Below is a small trained network, with its code and all its weights. Each question gives an input and a class and asks what happens when units are switched off, that is, made to give their printed mean instead of their output.

import numpy as np


def w(rows, s, z=0):
    codes = np.array(rows[::2]) - 128.0
    scale = np.full(codes.shape[1], s)
    scale[-1] = z or s
    return codes * scale


def f(y):
    return np.maximum(y, 0)


def log_softmax(a):
    a = a - a.max(-1, keepdims=True)
    return a - np.log(np.exp(a).sum(-1, keepdims=True))


def net(x, mask):
    res = np.array(x, float).reshape(1, 2) / 4 @ E
    y = f(res @ A[0][:, :-1].T + A[0][:, -1])
    res = res + np.where(mask, y, B[0][:, -1]) @ B[0][:, :-1]
    return log_softmax(res[-1] @ U[:, :-1].T + U[:, -1])


A, B = {}, {}
E = w([
[20,88,49,150,233,186,120],'x0',
[143,240,48,87,108,121,3],'x1',
],0.014)
A[0] = w([
[123,148,163,83,118,151,146,124],'n0',
[163,149,128,117,50,84,99,163],'n1',
[148,209,67,80,124,147,9,128],'n2',
[174,126,180,148,77,82,101,225],'n3',
[158,43,155,212,102,169,189,255],'n4',
[155,170,136,106,118,128,100,110],'n5',
[173,143,147,93,60,74,130,218],'n6',
[45,69,99,146,208,245,81,159],'n7',
],0.013,0.0084)
B[0] = w([
[163,161,107,130,108,160,161,142],'n0',
[81,80,94,47,90,169,119,193],'n1',
[47,163,8,207,69,58,111,255],'n2',
[172,8,132,40,87,224,167,205],'n3',
[188,146,160,79,178,199,221,242],'n4',
[84,119,111,171,105,184,128,163],'n5',
[82,132,113,29,110,219,136,210],'n6',
[99,237,178,188,217,115,95,253],'n7',
],0.011,0.025)
U = w([
[191,51,170,53,115,166,152,253],'0',
[48,77,83,99,31,168,111,114],'1',
[116,146,220,133,200,146,129,185],'2',
[78,193,99,174,121,7,95,79],'3',
[196,76,98,182,83,122,111,68],'4',
[138,83,162,163,79,144,82,56],'5',
[157,115,117,113,106,60,139,56],'6',
[168,88,112,149,110,109,101,54],'7',
],0.012,0.0046)

Each question gives the input, the list of numbers given to net, and the class t.
The units are the neurons (one row each of A and B). Each row of codes is followed by its name. A weight is (code - 128) times the scale printed after its matrix; where a second scale follows, it is the last column's (A, B and U).
mask holds one flag per neuron, in row order. A switched-off neuron (its flag False) gives its mean, the last column of its row in B, instead of its output. The means were averaged over made-up inputs and are rounded, as every weight is.
A unit's drop is (log p(t) with every unit on - log p(t) with that unit switched off) / (log p(t) with every unit on - log p(t) with every unit switched off).
top k neurons: the k neurons with the biggest drops, biggest first
drop when u is switched off: that unit's drop, to one decimal
input [-7,-2], class 0: top neuron : [n2]
input [0,-4], class 0: top 2 neurons : [n7 n2]
input [-1,-2], class 0: top 2 neurons : [n7 n2]
input [4,1], class 3: top 2 neurons : [n4 n3]
input [-6,-1], class 0: drop when n2 is switched off : 1.8
input [-1,-7], class 0: drop when n7 is switched off : 0.2
input [-1,0], class 0: drop when n2 is switched off : 1.7
input [2,-1], class 2: drop when n5 is switched off : 0.0
input [-5,0], class 0: top 2 neurons : [n2 n3]
input [8,1], class 3: top 2 neurons : [n4 n3]
